Each row has a hidden value. The values are split into ranges, and the grade after each row names the range that its value falls in. Each part has its own value, ranges and names.
[ 149  110  103 -229   98    0   98 -165  138  -49   50  227    5   11
   93   38  -27   23  -36  124   14  146  -44  116  121  -30  177 -115
   20 -193  -86  -20  -61   43   22   53 -109  -36  172   59   76  -33
 -101   -5   84  -40  101   47   22  161]	T
[  52 -219  112 -148   67  123 -148 -195  -25 -322 -140  -27  -28   57
  -52   28   88   16  271  360   69  124 -178 -119 -264   24 -180  -42
  283 -295 -128   20 -242  180 -218   19  181  -19  138 -197  -38 -103
  113 -163 -120  247  -99 -399  286   28]	C
[  86  -37 -120   21  122  -26   97   98   86 -141   56  -53 -122  193
 -100  176   26   83  -87  -59   80  236  169   67  -18  117  139 -149
  -37  143 -174    8   52   47  -17  149  188  -65   60 -130 -113  -38
   -8  -51   26  -66   70 -180    6   46]	P
[ 382   59   39 -230  100   64 -188 -461  -38 -400  -64  346  109  -25
 -118  195  177  101  167  494   32  -26 -202  -65  -89   80   90  -69
  119 -263 -178 -216 -229  254   -3   38 -189  -45  174  -14  120 -241
  -23 -358   98   51 -279 -236  270   41]	B
[ 193   29  396 -214 -127    0  -45  -64  365 -192  -65  174  -11 -103
  362   46  -49 -388 -107  432 -103  -33 -181 -244  112   69  -98 -393
  111 -321  -40  -78 -436   74   -6  152  115   33  388   33  105  -26
  146   74   12  267   82 -327  179  302]	D
[  40 -296  181   58   54   -9   -5 -191  -23   26  171  -62    3   36
   15  228  -38   42 -160 -174  -56 -200 -136  -95  -52  147 -202  -91
   -1   74   52  -27  -16  229  104 -285 -163 -211  -32  181 -212  312
   68  -68  148   44  -40  132  -71  163]	B
[ -66  -60  -11  -92  158   68  208   54 -114  -50  119 -146  -25   89
  -93   39  142   71  -98 -126   21   93  -45   98   17  120 -110   26
   77   21  -24   10   99    5 -168 -106  149 -108   84 -150 -153   10
  -45  -76 -164   30   32  -45   42   52]	L
[ -47  188   69 -101  -18  -62  -78   79  185  -47   59   98 -121  -24
   89 -375  -93  -89  201  174  -45  156   77  243  177  -55  131  -40
  -92 -191  -55 -168  -55  -86   81  -28  -25  139  227 -144   70  -69
   29 -134  103  104   91  -66 -163  -77]	B
[-175  147  -12 -133 -143  -15  -64  155  114   -4  145  -67  -97 -108
  138 -477 -103 -194  261  342   13    1  -65  222  250  -62  166   15
  -32  -68   45 -260  -62 -133   95  191   24  118  113 -176   30   56
    8 -123  -43  182  142  -86 -257 -260]	Q
[ 347   -4  304 -269   94   43 -191 -331   65 -395 -109  228  265   -4
 -123  212  100 -108   41  434  -11   38 -252 -186  -17  264 -167 -354
  248 -433 -240 -298 -224  166  -95  -55   81 -147  276 -133   -1  -95
  164 -271  -72  202 -329 -384  247   37]	T
[   2  -70  -17 -191   18   70  -39  -24   80  -66   49  -20   62   73
  117  -13 -103  -41    7  211   88   67  -31   84  -26  -78  165 -157
   82 -179 -140  -68   77   33   25  126   -4   40   20  -47 -113  133
   -5   47   29    0  206  -31    3  -11]	P
[ -37  185 -182   78   93 -154 -132  -43  241 -119   85 -117  -12   35
   91 -164 -246  -14   43   68 -104   81   48  126  122   74    0  -47
    3 -192  -76  -75  186    0  108 -158 -113   63  270   43 -144  -33
  151  -40  296   55   42   61 -142    8]	B
[-179 -109 -136   22  204   67   79  109 -167   77  183 -299  -17  205
  -86  -75  -17  172  -46 -356   43  102  123  274   -9   15   37   81
  128  221  -67    8  322  -67   11    0   12 -109 -144 -112 -356  138
 -130   12 -175  -55  221  115 -272 -210]	D
[ -49 -166 -262  172  153  -53   86  -69   28  -69   81 -289 -161  161
   55   86   12  166  -59  -29   81   81   32 -124  -54  202   45   -8
  261  256  -14  302   42   71   23  328  203 -233   65   62 -286   54
 -107  141  -33   71  141 -162   29   33]	L
[-154  -92 -354  -83 -195    7   30   49   16  -20  144 -113 -272  -56
  178  -32 -206  -33  103  207   78   48  -46  132  -34 -219  244  143
 -139  121   45   14  -51   22   22  269  -16  152  -68   93   36   29
  -61  -32  130  122  259   26 -193    3]	T
[  77  -36  -99 -273  227   74   92 -159  -69  -93   80  129   81  128
 -223  105   20  250  122  128  198  277  -16  264  -60  -86  231   34
  -27 -301 -230  -67  252  149 -113 -149  -92  -16  -36 -110   -1   49
  -32 -176  133 -211  -23  151  168   36]	B
[-148  -82  100  -56  -89  -55  -77 -105  -86  152  255   21 -166 -167
  300 -478   21 -208  140  303   47 -133  -95   -3  204  -19   46  144
   22 -172   75  -62 -244   16  183   76 -119  -27  129  101  -12   19
  -24 -182  -55  323   16   85  -96  -45]	D
[  95  -99   54  -76   57   96  -46 -173  -41 -257   33   61  -15   42
  -63   62  211  -25   39  259   67  -29 -124  -92  -71  108 -126  -86
  128 -156 -116 -106 -170  156 -105  -10   57  -69  167 -120  -82 -110
   83 -222  -77  129 -164 -231  274   81]	Q
[ -64   30   73  267   92   51   87   -1   50   78  283  -61 -164  152
  135 -110  201  -34 -311 -423  -69 -219  158   78  239  129  -78 -125
  128  461   45  -20  -42  -72  218  176 -156 -220   91   88 -396   15
 -152   83 -195  -10  170   94 -196    5]	Q
[ 118    2  277   63   31   23 -139  -77   61 -226   -2  -58  -19   33
   83   15  124 -175 -129  -65 -209 -122  -67 -160   79  286 -330 -242
  300  139  -15 -127 -287  -25   27  101  124 -172  267  -53 -223 -130
   24  -69 -277  338  -63 -388 -105  -30]	C
[-260 -209  188 -128 -210   72   -9  -65 -131  199  326   20 -267 -202
  284 -552  154 -307  206  414  191 -130 -194  -37  305  -65   45  111
  182  -75   87  -67 -389  -27   89  418   62 -127   36   50  -38  103
  -73 -137 -356  444   20    5   -9 -127]	B
[   4 -298  351 -144  -35   82   -6  -57 -105  104  102  124  -20   20
  116  -76  121  -55  -85    6   29 -105  -38  -34  -52   42  -37 -165
  -21  -92  -13  -47 -159   70   89 -134   10  -88    8  -28  -96  252
  -69  -72  -64  132   86  -46   -7   86]	Q
[  80   52  -12 -177  159   83   89 -155  -29  -33   78  162   49   97
  -29  -19  114  201  -19   20   56   50    4  203   25  -25  207  -38
   37  -66  -80  -19  124   32   37  -13 -147  -49   58  -35  -65   42
 -204  -31   49 -154  125   84   39   31]	L
[  55   71 -225   22  162   72  -30 -227 -205  -92  153  104  -69  134
 -239    1  172  364   35 -244   -2    7   76  298   37   44  151  115
   74  305  -67  -94  177   -9   98   39 -217 -138  -50   13 -194  -86
 -292 -200  -25  -86  -21   87 -200 -188]	T
[  89  120 -178   35   90  -81 -110   36  182 -181   87   33   14  158
  -33    1  -86  -29  -80   84   47  159  207  122   63   86  152 -236
 -105 -147 -278 -195  169   14  109  -24   -9   63  181 -100 -160  -80
  143 -129  208  -66   -1  -58  -17   -1]	P
[ 102   32   96  -20   21   91   54   87  198 -163   47  252  -79  212
 -209   77  162   79  -66  -81   84  119  192  215   28   30  138 -353
 -200   74 -190 -227   21   18   22  -38   42    9   87 -263  -77   69
   15 -115  105 -213   29 -141   58   57]	K
[ 101  197  -94   58  136 -102 -134  -31  246 -171    5  117   66  167
  -32  -78  -67   91 -109  -43  -88  113  214  150   43  143   60 -289
 -101 -225 -213 -124  247  -31  131 -284  -63   74  328  -84 -176  -31
   90  -52  346  -98   19  -40  -13   83]	L
[ 194  -39  244 -124  126  -41  -58  -74   82  -45  -23  287   55  129
   -4   96   11   99 -219 -186 -126  127  170   86  -82   96  -29 -292
 -186 -310 -191  -44  106   60   70 -521  -54   50  246  -10  -53   67
   20  -84  302  -45   18    5   48  289]	D
[-209   54 -108   91  -15 -106 -135 -156  118   52  173 -174  -37  -94
  253 -465 -126  -40  131  223  -65 -192 -147    4  206  113  -37   46
  202 -124  134   29   60  -42  196   19 -118  -79  242  133 -218  165
   -5   53  130  229   91   84 -145  -95]	K
[ 104  324 -177  -61   97 -201 -172  135  248 -160  -17  147  -37  114
   50 -245 -193  -48   13  124  -55  398  360  244  120   47  267 -209
 -205 -364 -329 -163  176 -141  127 -103   72  239  373 -161   13 -271
  100 -150  294   31   61 -133 -131   -9]	B
[  29  -38  -48 -294  236   61  154  -79  -14  -34   63   37   82  115
  -68   51  -49  154   94  151  187  295  -20  231  -61 -129  224   44
   -1 -354 -189   16  207  126 -126 -107  -58   19   -7 -110   14   54
  -17  -67   90 -190  110  151  156   87]	D
[ 153   -9  386    6  113   62  -79 -112  168 -199    5   58   70  105
   66    8  188 -173 -151   37  -73  -60  -42 -161  110  264 -255 -383
  319  -84 -126 -113 -225   32   13   74  110 -204  301 -103 -240  -36
   84   -4 -229  175  -69 -309  140   73]	P
[-235 -215  -25   79 -176   48  179  231  189   -3  220 -311 -292   -8
  275   27  -87 -348 -123   99   84  -65  -86 -104   66  -69 -137  -63
  -29  140   80   26 -227   75  -86  240  170   15   42    9 -137  116
  211   89  -95  180  216  -59   25  197]	P
[ -66  -39 -195  -18  114   82   92  -45  -30   23  219  -58    2  148
   32  -10   21   86  -97  -39  154  -21   68  193   36  -75  215  -19
    8   77 -100  -54  192   37   92  126 -177  -54  -81    1 -240   99
  -94    5    8 -178  196  196  -49  -37]	L
[  68  -87   67  -35   92   63   33 -172  -78 -152   37   -4  -54   15
   79    5  175   -3   31  165   13 -100 -117  -83  -90   74  -75   44
  109   -8   30    4 -259  137  -24   44  -46  -84  121  -60  -45 -125
  -46 -152 -107  109  -13 -178  111   74]	K
[-141 -270 -126  -59  154  189  -62  -19 -251 -256   15 -244  -28  188
 -319    5  196  163  191   31  150  179  -55   76 -244   69 -230   62
  272 -106 -201  -38  140   82 -309  -95  285  -70  -21 -334 -292  -36
   96 -231 -264  153 -138 -258  219 -149]	D
[-167 -127 -279  -72  -64   97  116   41  -99  -76  102 -170 -209    0
   80  -33   12   52  105  152   84  -16  -88  108 -138 -151   93  204
  -59  112   81   56  -46   61 -102  119   21  104  -45  -66  -20  -13
  -79  -73   -1   61  202  -48  -12   22]	K
[ 100  -18   96  -18  121   50  -28 -174  -11 -165   53   53  -25   83
  -58   56  134   45  -34  -37  -29   23  -38    7   30  140 -106 -103
  188   29  -86  -63 -104   53  -16   37    0 -158  145  -34 -152  -92
  -41 -117 -125  109  -71 -145   18   15]	T
[  -2 -111 -106   32   47   90 -117 -130 -117 -162   53  -57 -116   92
  -38  -28  120  129   86   16    2  -44   -5   48 -108   32  -13   43
  163  157  -47  -11  -46   59   21  115  -14  -54   17  -45 -189  -62
 -105 -124  -83  122   30 -164  -30 -101]	D
[-213 -240  147  143   -6  103  126  158   65  -10  154 -261 -194  125
  129  -71  152 -197 -194 -164   34  -51    9 -114   35  123 -318 -176
  196  139    9   82 -149  -15 -107  102  276 -148  137 -112 -348   94
  106  103 -301  214  125 -178   90  126]	L
[  16 -115  103  -59   77  -42 -101  -33  127  -11   15   43  -25  134
   87 -134 -123  -19   79  107  106  218  133   56  -24   12  154 -209
   60 -200 -194   -1  -39   19  111   99   67  -41   77  -83 -113   90
   26    0   41   64  132 -109  -69  -31]	T
[ -21   69  -10  -93   10  -20   40  122  156  -70   39   67 -212   84
    1 -204  -29  -29  189  156  120  332  147  196  116  -45  257  -88
  -19   -7 -137  -51 -125  -73    5  317  183   29  105 -205   54  -95
  -48  -75  -67   63  132 -206  -97  -93]	T
[ -63  -10 -152  102  170    8  -81  -81  -91   67  128 -152  -18  181
   34 -130 -111  233   26 -320  -33  -12  156  278  -14  -22  197   71
  132  343  -10    2  189  -69  254  150 -245 -112 -147   38 -309   85
 -266   39  -43  -75  293  121 -480 -292]	T
[   3  155 -203   58   62 -115  -61   47  231 -143   94  -93  -99   75
   13 -106 -183  -18  133  157   33  165   98  159  127   31  193  -48
  -42    9 -110 -124   62   15  110  160  -26   36  123  -73  -61  -61
   90  -91  172  -16   67  -61 -162 -105]	B
[  33   49   35 -170  256   28   85  -89  -65   68   82   53  161  150
  -42 -105   40  231  -60 -132   33  107   72  250   59   72  207  -85
   97  -80 -103   -7  280  -60   90  -73  -88 -123   32  -82 -179  149
 -237   35  -13 -160  183  115 -126  -89]	K
[ -17   84   19 -136 -108  121   53  198  165 -139   91  150 -115  109
 -168  -92  131  -26   40  100  111  141   92  254  173   -1  202 -299
  -86  109 -153 -282   30 -112  -30  233  202   37   66 -304  -51   91
  -38  -85  -73  -52   84 -212  -25 -122]	L
[ -56  159   22  -66   -2  -32  -33   82   98  -26  119  137 -113   13
   82 -445   57 -116  178  260   93  108  137  217  176  -37  228  -48
 -132 -170  -97 -209 -117  -83  123   96  -26  101  188 -229   40 -121
   -1 -208    0   48   58  -88  -77 -123]	K
[-163 -182  -90  -24 -194   93   26   98  164  -40  133 -121 -174   22
  242  -42  -82 -199  -37  237  119  -81  -57  -24  -19 -136   67 -146
  -19   19   -4  -18 -116   47    9  258   69   81   17   -5 -131  172
   85   98   26   97  263  -68   39   98]	L
[ 249  126  172 -203  283  -32   70 -221  -36  -13   50  179  182   58
   75   27   69  114 -120    8  -51   42   -1   91   84  124  159  -69
   78 -163  -88  -35   34   54  129  -90 -205 -128  156   34  -19  -49
 -193  -68   25 -100   63   63  -39   63]	Q
[  47  -87  143  -43   42  -18 -110   -2   95  -13   54  142  -18  134
   55 -114   18  -18 -101   -9   23  110  177   48   18   86   62 -300
  -22 -195 -209  -59   44  -11  122 -102   70  -11  170  -67 -169  102
   22  -32   94   59   67  -85   15   69]	P
[-120  218  -46  -58 -176   59   23   85  302 -129  182  102 -211  -36
  -85 -249  -17 -114  224  226   75   69  -66  294  352  -88  145 -125
  -46   94  -13 -319  -67  -85    2  287    3   38  120 -149   22   47
   54 -109    9   30   26  -43 -121 -146]	T
[ -24  -70 -208 -108  138  108   16 -124 -179  -49  132   36   43  142
 -142  -34  108  247   50   19  155   32   41  241  -83  -49  218   46
   -6  -17 -133  -86  232   51   30  -27 -134  -30  -92 -105 -172   70
 -151 -147   31 -151   71  102   -1 -115]	K
[  43 -167   32  -45    5   81   46   66   87 -120   34  -17 -138  175
 -133  185   53   94  -36  -75   80  175   61   51  -13   90   85 -253
  109  245 -132    0   -1   19  -43  278  265 -138  -32 -117 -165  160
  -80   45  -99   21  113 -249  -27  -27]	B
[ -32 -125   14   23   70   33   96   32   79  -33   68  -67 -134  146
  -25  -51   66   90   90   49  144  101   52   57    4   69  168 -106
   87  200  -30   53  -81   36   48  304  139 -152  -23 -152 -123  137
 -107   27  -87  -35  156 -179  -40  -81]	K
